(43) [  31   43  322  396 -132 -183  459    2 -146  160  -78  -40  -72   82
 -250 -471 -213   99  -42  236    7   33  -57   -2]
(45) [ 122 -173  832  608  419 -242  456  153  -81  676  184  376    4  480
 -403 -300 -503   -3   71   53  -13 -166   80 -396]
(44) [-174 -164 -749 -238  241   15 -329 -313 -284 -379  -87 -220  -81 -201
 -187   82 -160  324  129 -561  100  369  223   -2]
(43) [ -14  197  -54    2    6   66  300   22  187  137 -104   56 -146  498
 -369 -370 -143   84 -357   31   -5  268  222 -157]
(42) [  24  -37  198   53   74 -171 -251 -114   -6  101  136   18   52 -233
  222  200   51  -39  -23    7  143 -178 -199  146]
(43) [-217   48 -296 -185  -18   -2 -144  -53 -243  -87   -4  -47   45   69
 -261  173 -102   92  191   92   50  109 -349  215]
(43) [  41 -221 -458 -106 -144  115 -385  -40  -96 -230  143 -405  -11 -375
  235   39  101  -21 -268 -127  149 -135 -130  206]
(45) [-322  -67   11  145 -130  330  315  -60 -530 -597  -32 -394 -247   72
 -813 -154  -15   44 -393  178  -75  195 -107   68]
(42) [  63 -400   73  209 -391 -414 -219  361   98  732   29  424  293 -109
  842  -27   53  -20  370  191  217 -254 -173  -10]
(44) [ 102 -389   50  102 -155  108  140  365 -155   96   88  228  101   28
   48  -42  -31 -122  253   43 -212   29 -153 -212]
(42) [ 162 -350 -478 -124 -105  -21 -203   41  -25    7   79  -22   92 -153
  438   -8   84   38   -1 -345   42   87   90  -51]
(45) [-234   23 -349  -72 -247  482  128   -3   35 -623   -9 -316 -172   10
 -306   55   85  -37 -242  289 -186  151  103  -54]
(45) [ -15  151  -92 -176   77  244  306 -127  119 -301   43   62   -8  334
 -307  170  185  -65 -210  118 -162  163   23  -94]
(44) [ -23  347  209 -132   60 -277   98 -273   29  124  -71  116   21  246
  128  109  120   69  -74  -92  100  134   35  196]
(43) [ 374  -47 -440 -137  339    0 -375  -26  246  120   58 -224   65 -347
  208 -139 -149   19   65 -417   92 -259  131  -34]
(45) [  44    3 -173 -278  -42 -234   29  236  -64  485 -186  517  218  386
   -4  -65   25   68  359 -107   30  235 -242    2]
(44) [-221  366  -22 -184   71  119   -2 -240  205 -258  -91  -66 -172  225
  -88  184   31   61 -167  -35  -47  237  355   -8]
(42) [-312  225 -256 -216  180  320  254 -128 -113 -384 -114  -48 -188  536
 -781   45 -135  124 -136  -42 -157  437  211 -136]
(44) [  97   99 -258 -198  393  299  -65   -8  308  -75   69  -15  -23  202
 -366   68  -56  -62 -175  -96  -54  -70  152 -215]
(43) [ -45   81 -155   47  -95  -25 -360 -272  115 -304    5 -461 -182 -540
  423   13  -37   92 -140 -156  105  -40  287  165]
(45) [ 183 -139 -497 -269 -114   32 -216  -66   22 -174   48 -126  109 -260
  349   85  270  -21  -99 -209   54    9 -110  140]
(42) [ -76 -176 -237 -187   51   82  -73  199   -7   71 -146  307   54  186
  -13   60   40   46  235 -251  -74  218  236 -259]
(45) [ 152 -105 -202 -176  241 -116  122 -153 -237    6   43  155  192  119
 -243   82  168   48   -2 -198   77   57 -303   67]
(42) [ -71  -50   24   52  -75   73  110   38 -181 -134  -23  -65  -37   -4
 -196  -54   -5    1  -10   71  -50   48  -80   17]
(43) [ -73 -177 -399 -274 -245   41 -207  193 -291    9    9   15  103   41
  -11   66   78  -13   69  -24   38  129 -428  210]
(45) [ 131   71  291  274 -295  225   57  177   84 -196   89 -473  -74 -452
   45 -200   70 -253 -220  505  -63 -514 -246  192]
(44) [  15   94  191    4  188    8  326  -63   38   20  -49  229  -78  393
 -193  -49  -93   51    7 -204 -173  314  326 -258]
(45) [ 302  103  271  214   40   -4 -113  223  451  352  126  -73   91 -273
  312 -109 -149 -209  159  329  -17 -594 -102  -18]
(43) [-134 -113 -114   25  -43  -80   68  -46 -259  -15  -91   -3   59   58
 -212  -56  141   95 -111   39  186  -10 -107   86]
(44) [-264   87 -327 -278 -287 -113 -161 -139 -225 -147  -91  -33    4   68
  171  197   98  138   81  -50   74  333 -141  298]
(45) [ -13  358   37 -375  -76 -212   74  -44 -132   90 -257  276   52  210
  -80   12  146   63  197 -126  -47  384 -260  248]
(44) [ -62  293 -386 -284  354  270  -93 -312  285 -376  -29 -259 -136  156
 -210  168   21   68 -266 -259   -8   77  491  -94]
(42) [ 506  210 -305 -297 -115  -24  151  187  523  381   30  201  150  275
  380 -252    3 -116   25  -38 -164   91  -93  -37]
(42) [  60 -194  297   18    4 -149 -171  -34 -205   44  191  154   94 -215
  197  277  161 -110    3  -39   42  -60 -392  141]
(45) [ -10 -263 -614 -141  -63  208 -358 -191   -4 -497  118 -413   48 -490
  280  256  311   -7 -229  -97  146 -211   50  115]
(44) [  52 -170  278  196 -333   67  457  563  -86  430   -1  334  119  471
 -218 -314  -70 -169  105  459 -161  -52 -331 -149]
(43) [-241 -254  -93  152    5  -90   61 -142 -440 -119   64  -91  144  -23
 -224  188  119   90   22  190  224 -206 -256  152]
(42) [ 225 -482 -172   58  254 -121 -249 -183 -168  -59  312    9  164 -398
  315  274   48    3   90 -350   76 -133 -142  -47]
(42) [-381   16   57 -159  -60  104   -1  167 -200   18 -123  282  -18  418
 -387  194   55   10   52  125  -13  231  -93  -35]
(44) [ -59  418  811  308  -86  -25  356  -16  339  119  -69   66 -155  182
  -61 -126   61 -131 -296  473  -39 -159  180  -40]
(42) [  19  200  -15  -42  143 -152 -298  -39  318  262  -76   62    8 -123
  172    1 -125   58  136   -9  138 -127   86   23]
(43) [-382  307 -181 -176 -150   57 -228 -271  -85 -459 -253 -318 -164 -241
 -148  123  217  131 -194   99  172   97   67  308]
(42) [  53 -125 -233 -216  110  239  156  248   41   59   -8  230  160  420
 -186  102  148 -111   69  -44 -118  -35   64 -229]
(42) [ 364  728 -231 -544   38  231  143   63  669   36 -208  -20 -118  389
  -36 -296   39 -117 -241 -152 -258  265  233    1]
(45) [-401  370 -102 -292 -367  172 -111  -22  -17 -410 -298 -135 -149  -19
  -43  170  240   20   -8  212  -53  240   56  243]
(43) [-134  262  -16 -116 -562  247  -93  116  211 -277  -23 -293 -287  -35
  336  -72  -36  -98 -236  174 -219  297  132  144]
(43) [ 214   91 -293 -318  260  235 -332  101  258  -65   56 -107  105 -187
   53  199   58 -162  146 -128  -71 -298  -55    7]
(44) [-202  -85  -56  -56  -71  -61 -121   24 -179  -26  -73  135    8  -19
   16  145  -37   85  263  -44  -10  183  -40   12]
(44) [  20   -9 -485 -306  273  210  257 -202  -62 -310  -10   71  -53  453
 -461   19   16  127 -198 -398 -143  500  239 -224]
(43) [ -70  470  242 -110   -8  143  342  124  363   74 -293  211 -127  485
 -269 -186   36  -34  -76  150 -171  190  376 -192]
(45) [ 362  -29  566  267  331 -382  157  208   55  818   99  396  238  178
  -15 -214 -221  -88  267   41   95 -398 -294  -77]
(44) [ 484  172  369  -13  -23  -91   11   23  384  278  266    7   52  -44
  528  -27   88 -268 -262    2  -78 -220 -169  109]
[ -36 -116 -144 -273  -37 -106    4  255 -376  217 -177  376  237  177
 -306   26  176    5  318  -14   44   99 -526  125] | (43)
[-166   40 -385 -118 -288  480  137    6  395 -526   32 -107 -118  106
   84  196  140  -76 -145  313 -274  196  334 -227] | (45)
[ 207  -80 -123  -44  147 -126 -212  -93    1   88   88  -89   29 -212
  216  -38  -60   30  -16 -312   83  -48  -12   57] | (45)
[ 150 -133 -112   15 -410  205  265  234  -85 -156   36 -130  -33    0
  -19 -285  108 -128 -227  175 -177  111 -222   30] | (45)
[-112 -241  329  334 -374 -256   88  165 -335  183  -99   75  -63 -151
  238 -270 -111   88  157   17   21  150   -6   23] | (45)
[-257  188 -741 -334  111  313  268 -514 -125 -807 -165 -421  -79  260
 -513  131  401  196 -528 -135  105  231  385   73] | (44)
[ -78  182  435 -109  -81 -124  150  312  124  515  -54  655  154  527
 -115  146   35 -135  265  374  -89   85 -390  -32] | (42)
[ 118 -129  173  -83  104   17   32  177 -151  122  146  311  157   63
 -190  194    2 -151  259   86 -152  -11 -520   -7] | (43)
[  -3  105  418  191  -60  151   16  350   20  259   11 -180 -103  142
 -265 -288 -123 -192 -288  266   47 -372  -80   42] | (45)
[ -73    8   11   98  248  -75   55 -182   77   32   40  102   -9  113
  -96   98 -174  120  120  -48   14   61  198 -160] | (42)
[ 146 -525 -351   65  -94 -327 -277   98 -426  269   80  -22  257 -363
  476  -39  -60  110  414 -314  192 -159 -256  145] | (43)
[  19   84  532  161   40   19  331   60  124   73   -6  278  -56  233
  -80   -4   22  -95  -19  115 -182   88  158 -226] | (44)
[ 253 -125 -210  112 -268   88  -61  118   54  -34   69 -424  -94 -301
  236 -427  -39  -55 -357  -43   41 -134    2   94] | (43)
[  47 -167 -585 -238   98  104 -383 -192  117 -261  100 -202   69 -277
  309  265  200   31 -124 -264  133  -90  139   32] | (45)
[ -65 -308 -310  155 -261  157 -139  -15 -134 -400   66 -384   16 -549
  165   37  147  -14  -40  205   62 -252  -92   96] | (45)
[ 318  -83   68 -144   44  -17  -44  162    7  115   75  208  138 -157
   90   25  100 -157  162  -88 -135  -25 -380   20] | (42)
[ 144 -281  -68  135  181    1  182   81 -154  177  169   59  173  163
 -260  -65  -32  -38  -44   59   74 -240 -229  -90] | (43)
[ 211   11   -6 -220  402  -43 -361 -286  154  -33  286   -9   93 -151
  236  437  174 -110 -205 -303  112 -189 -105   97] | (42)
[ -77  460 -138 -378  448    7 -110  -90  376   79 -400  253   44  226
 -180  127  127  103  259 -257   48    7  517 -163] | (43)
[  62  178   84   83 -306 -156  -92  -13   59   37 -100 -204 -128 -331
  250 -300  -87   43  -56   84   38   65 -101  234] | (42)

(232) [-263  573  144  144 -192  186  -23  359 -219 -317   33  350  115  -27
  -85  423   75  115 -151 -114 -176 -197 -135  234]
(244) [ -80 -257   26 -243  225  143  -98 -677 -298  174 -161  -59 -318 -501
   -6  147  -13  -95  323 -124 -113 -199  -43 -366]
(243) [  13  284   95  167 -203  162   -5  343  338 -327  153  189   48    7
  -88   73   99   60 -176 -132   80  122  289  207]
(244) [   2 -158  151 -108   15  184  -49 -333   53  185   -2 -107 -392 -248
  -89  177  -62  -12  194   57   31 -110   74 -197]
(244) [ -70 -166  -74   43  116  -79  -47 -133  -85  191  -84  -80  -83   24
   35   49    6   42   36   41   34  -38  -98 -107]
(243) [-142  600  144 -240 -161  188   36  314 -156 -257   36  186  363  211
  -50   47 -123  -95  -97  -15  -51 -203 -105  274]
(248) [  40 -312  -22  325  -54 -115  157  -57   72  244   10   11 -400 -391
  -56  360  151  151  108 -180 -234  109  -25 -170]
(234) [-212  108 -102   35  -50  -17  134  239   57  299 -255  108  -28  127
  -15  228  -27   99  -37 -269  126 -124 -138  -53]
(243) [  76   31  159 -346  -23  107   52 -294 -125 -156    8   58   96  -36
  -13 -208 -158 -110  135   57  -49 -106  -60  -15]
(234) [-133  352   73   17  -59  136   -4  153  292 -350  160  241  281   76
  -99   31   43  -42 -177 -237  101  113  276  265]
(232) [ 159   87  123 -111 -283  -18  324  136 -239 -161   92  148  217 -161
   25   17   14   17  134 -139 -510  -46 -246   90]
(248) [ -78   35  -32 -128  162 -154  143 -183 -194  344 -130  -22 -211 -244
 -106  196 -186 -201  113  -60  -80  -62 -179 -115]
(243) [ 242 -224  -42  -48  -66 -140  148   61  147   71  103 -165  127  112
   64 -276  -16  -37   42   63  -68  167   29   22]
(234) [ 270 -647 -128  237   67 -179    4 -228  445  -37  214 -186   36   -1
  105 -343  222  111   16  -40   30  424  329  -70]
(234) [-227  159  -70 -332  196   -8  -76 -126 -740  514 -373 -191 -166  -29
   49  247 -232 -150  198  207  -91 -499 -548 -242]
(243) [ -63  273  -30  -42  -82  109   11  298  189 -135   55   61  277  139
   -4  -20   49  -48 -114 -190   68   38  175  170]
(244) [ 232 -131   35 -132 -155 -110  321   33  332  -67  114   54  231   84
  -11 -316  -69  -52   31 -174  -48  230  103   97]
(248) [ -72  416   64 -263  223  139 -350 -134 -350 -303   61  -61  134   20
  -22 -143 -143 -296  -76  351  102 -149   43  123]
(243) [-108   21 -107  134   88  -70  -84   96  -66  133 -110  -24  -84   59
   16  109   23   40  -75   31   98  -34  -64  -36]
(243) [-100 -230  106   -2  -81    7  158 -318 -459  210 -171  120 -255 -294
   22  355   21  213  275  -86 -388 -286 -464 -251]
(243) [ 294 -875  -58 -300 -411 -117  604   75  387  867 -251 -364   92  577
  240 -348 -101  366  388 -163  -11  -88 -364 -332]
(241) [ 129 -131  137  -35  -29  125 -112 -208  313 -452  422  -50  372  143
   31 -316  128    4  -35   78  -30  238  355  214]
(241) [-368  336 -323   16  168 -184  -22  404 -521  429 -450   11  126  221
  100  279  -53  -20 -109 -108   41 -313 -474  -55]
(234) [ -64  -94 -263 -195  267  -36  -30 -160 -279  439 -268 -229 -151 -378
   64  126   14 -240  207 -244  -87 -118  -37 -312]
(248) [ -30 -177 -107   17   31   41  -26  -23  199  167 -160  -41 -100   41
   43  -37   49   79   19 -157  217    4  110 -152]
(244) [-389  372 -157  328  246  -88 -175  111  189 -273  -58  381  135   58
 -114  188   92   -3 -375 -297  337  163  224  208]
(232) [-303   84   35  307   36   70   66 -113  163  -44  166  257  -86 -449
 -165  619  240   71   -5 -515 -246  115  192   56]
(241) [ 179 -259   73   44 -210 -159  401  -14   -3  232    1   46 -186 -232
  -38  130  -30   89  189 -142 -345   51 -222 -102]
(234) [  42 -497 -283  135  100 -266  133  -46    5  483 -259 -157 -143  -13
  136  -28   87  124  104 -175    7   62 -153 -287]
(241) [ 208 -566  -76  259 -121 -256  305   -6  -88  522   17 -234 -357 -322
   55  275  139  168  255  -52 -471   86 -255 -253]
(232) [-115   26  -59  409   28  -80 -125  145   36 -104  -28  154 -167   -1
  -24  193  136  187 -192   21  101   73   15   37]
(243) [-173 -424 -151  -32  189 -124  -18 -357 -333  567 -443 -103 -331   24
  108  127  -67  175  194   22  108 -281 -418 -417]
(234) [ -84  562  195    1 -170  187 -157  336 -429 -310   39  133   19   71
  -38  202  -60   20 -114  333 -135 -290 -236  199]
(232) [ 237  -36  112 -284  -62   13  115 -133  -11  -43   54  -76    1  -62
  -19 -265 -168 -164  126  127  -59   12    2  -17]
(232) [ 113 -179  -62 -186 -125   38  175   38  123  164 -213  -13   20   67
   85 -199  -34   57  121 -205   84  -55  -30 -163]
(244) [-183  294 -163 -122  313  -72 -138 -103 -418   69 -228   44  -66 -272
  -31  125  -91 -279  -16  -67   17 -132  -99  -85]
(241) [  54 -455 -274  -26  226 -180   39 -232  181  379 -200 -191  -98  -66
   89 -184   36  -51  101 -216  180  144  112 -273]
(232) [  70 -169  -32 -229   89   13  -22 -200  -33  200 -113 -177  -74   28
   44 -176 -111  -90  128   87  112  -73  -22 -160]
(244) [  98 -404   70  -32  -13  -14  100 -257  378  248  119 -180 -130   72
  -34  -75  -38   54  122   22   98  133  141  -89]
(234) [-105  134 -222  294 -101 -247  166  503 -455  259 -394  176 -146  -50
   84  319   64  190  -73 -133 -193 -184 -510 -104]
(241) [ 313 -316  154   41  -83  164 -125 -201  618 -343  361 -132  -31   33
  -20 -387   97   29  -16  145  206  331  561   63]
(248) [-123  233    3 -162  228   40 -159 -181  -83 -153  172  -51  238  -48
  -52  -18  -39 -267  -40   27  -16   38  153  146]
(232) [-428  235  -80  439  204   15 -227  141  511   40   42  165 -157  136
 -196  414   91   77 -349 -180  495  174  374  161]
(244) [   1  363  186 -136 -355  260   27  495  272 -257  152   50  416  585
   18 -161  -50  119 -154  109  151  -92   64  323]
(241) [   3  251  208    1 -304  192  171  192  631 -574  220  425  404  273
 -102 -207   29  127 -206 -323  194  213  360  349]
(248) [ 166 -493 -322  354  129 -229    6 -110 -127   93 -219    1 -313 -535
  145   14  311  113   91 -299 -186  181   29 -352]
(241) [   1  -82  -54   26  240 -213   17 -272 -340  179  115 -147 -124 -399
  -51  207  -10 -222  122   68 -357   63 -122  -57]
(232) [ 183 -235  -65  407 -137  -82   81  130  305 -367  269  130  144 -210
   53  -44  366  175  -84 -282 -252  382  292  107]
(248) [ -65  -10  -16 -195   63  160 -241  -86 -315   87 -187 -166  -18  181
  129  -90  -43   40   77  254  123 -305 -172 -148]
(241) [ 359 -461  -80 -136  161 -203   71 -318  227  222   75 -326 -185 -148
    9 -393 -109 -226  144  146   75  275  202 -169]
(248) [-232  556  -46 -421  437   58 -261 -381 -800 -145 -178   72   22 -485
  -69  118 -199 -518   78   39 -141 -296 -158  -56]
(248) [ -67  397   27  -25  -18   88   51  124  331 -455  126  333  297  -78
 -123  -74   25 -153 -191 -373  111  207  370  261]
(243) [ 351 -571  -11  418  -75  -24   67 -168  685 -191  398  -75 -241 -502
  -41  -38  372   93   53 -284 -154  567  638  -61]
(244) [ 117 -449   52 -121   80   94  -63 -403  318  127  259 -329   26    3
   32 -153   70  -30  180   50    4  148  288  -85]
(243) [ -51 -259   88 -249  169  161 -126 -594   71   98 -106  -52 -230  -99
  -31  -94 -111  -33  178   20  241 -105  104 -241]
(232) [-183  286   42   24  115  162 -266   24   47 -180  157  -24  104   73
  -59  116   39  -87 -134   90  127  -14  209  163]
(244) [ -25 -133  -85 -322  276   74 -198 -470 -707  252 -209 -269 -200 -430
  112   85  -26 -205  330  121 -268 -330 -256 -361]
(232) [ 303 -533 -148 -124   96   48 -163 -279  166   32 -110 -283 -109  -30
  188 -508   90    8  142   71  222   97  248 -302]
(234) [ -80  117  100  235  -95   65  -31  112  741 -648  449  290  590  420
  -63 -237  184  138 -345 -214  233  426  527  477]
(244) [-332  571 -217  -35  316 -167 -131  144 -767  220 -533  193 -281 -256
  -62  352 -212 -242 -105   16   76 -356 -447 -133]
(241) [-206  194  -58 -129  237  117 -246 -201  104 -318   38  107  347  135
    5 -182   29 -128 -138 -129  269   48  274  126]
(248) [  23 -163  -83   35   76  -67  -41 -135 -440  185 -205  -67 -273 -282
   78  134   38   36  151   68 -198 -170 -273 -254]
[   3  120  199  -40 -108  -61  205  114  453  165  234  -35  -10  301
 -207   43 -249  -74  -90  148  174  144   90  240] | (248)
[ 312 -727 -183 -127  154 -207  157 -502   97  179   21 -244   42 -277
  153 -391  110  -79  282 -203 -195  261  116 -285] | (243)
[-299  246  -81 -199  223    7 -196    5 -274  287 -242 -112   48  353
   15   57 -208  -96  -65  217  299 -293 -235  -21] | (243)
[ 250  -33  -57  -56    6 -160  103   71 -237  101    5 -155 -124 -262
   18  -75  -56 -187   97  128 -251   49 -106  -67] | (244)
[-116 -265   39  160 -314   85  119  315  618  234 -129   47   98  819
   75  -93   14  516 -132  -41  489  -41  -28   32] | (234)
[ -73 -261   18 -116 -123  -54  190  -40 -229  508 -306  -73 -154  251
   84  105 -139  238  187   82  -19 -317 -509 -230] | (243)
[  52  -74   97  241 -327  -71  256  338  524 -121   96  228  165  449
  -27 -108   22  320 -186  -93  161  189   36  215] | (244)
[ -61  218  -51  173   58  -22 -143  202   31 -132    7   62  -37   34
  -40   51   26  -27 -188   73  144   56   99  104] | (243)
[  12  -12   72    6  -53  196 -210   90  355  -20   21 -121 -102  338
   -6 -144  -36   97 -105  232  434  -15  235   20] | (248)
[  26 -247 -216   72  177 -223   69 -207 -428  153 -143  -26  -65 -436
  104  101  139  -51  161 -202 -377    8 -212 -224] | (248)
[ -74 -328  118 -191  -98   62  116 -153  212  554 -141 -208 -170  458
    3    7 -214  198  155  179  276 -209 -210 -164] | (244)
[ 331  109  109 -202 -252   99    8  387 -217   78  156 -388   29  126
   86 -145  -81 -105  108  467 -249 -135 -135   63] | (244)
[  93  254  -17  104  156 -118 -203   69  -84 -338  119   32   -6  -39
  -57 -177  -60 -199 -214  300  109  157  132  172] | (243)
[-157  273  -26 -168  171  148 -168  -50 -274  149  -25 -150  -97 -268
  -51  278  -28 -246   85   -5  -89 -181   26  -58] | (234)
[-274  386   45   66  -19   57 -115  233 -116 -202   61  155  329  354
   -6  129    8   79 -205   70   47 -117 -116  267] | (234)
[-255  414  -30 -176   83   65  -82  178 -104   99 -190   59  112  275
  -44   66 -183 -106 -122   28  271 -211 -106   84] | (244)
[-170   61 -138  148   33 -213  280  109 -113  338 -231  195 -183 -288
  -86  404  -10   -3   26 -399 -161  -14 -219 -100] | (241)
[ 139 -342  -80 -221   68   10  -38 -272 -290  188 -155 -231  -49  -91
  166 -197    8  -11  244   85 -117 -146 -162 -277] | (232)
[-100 -330  -55  -96   76 -197  246 -244  130  508 -226  -16 -117  180
  -22    6 -183   74  111 -121  170  -32 -220 -177] | (234)
[ -11  -71  -39 -168   99   77 -143 -164  -73   13 -123  -82   21  103
   74 -187  -45  -24   42   87  174 -105    3 -107] | (241)
[ -46  205  241 -311  -34  201 -156 -135 -351  -10   -3 -106  -47  201
  -17  -13 -234  -45   85  473   30 -350 -255   17] | (234)
[  22 -223 -181   77  -62  -49  121  159  217  185 -139  -26   71   75
  102  -58  133  129   17 -303   59   75   57 -107] | (243)
[  15   36  -96  -18    3  -94   56   78 -240   -7 -165   78   55  -35
   69  -55   -2    3    4  -57  -84  -67 -187  -51] | (234)
[ -87 -241  -54  -49 -129  -54  308   40  213  359  -96    6  152  191
   44   79   19  167  112 -344  -48  -16 -128  -66] | (248)
[ 125  170  212   85 -372   59  201  364  -31  -21   16  120 -198   24
  -72  170  -79  157    0  144 -151 -114 -211   75] | (241)
[-217  261  113 -158 -204  371  -54  125   53 -318   36  194  458  259
   71   35  134  173  -21 -262  -10 -203   56  151] | (248)
[ 226   44  140 -161 -346   25  214  416  128  166   58 -175   85  426
   27 -180 -176   62   23  284    3  -79 -167  112] | (244)
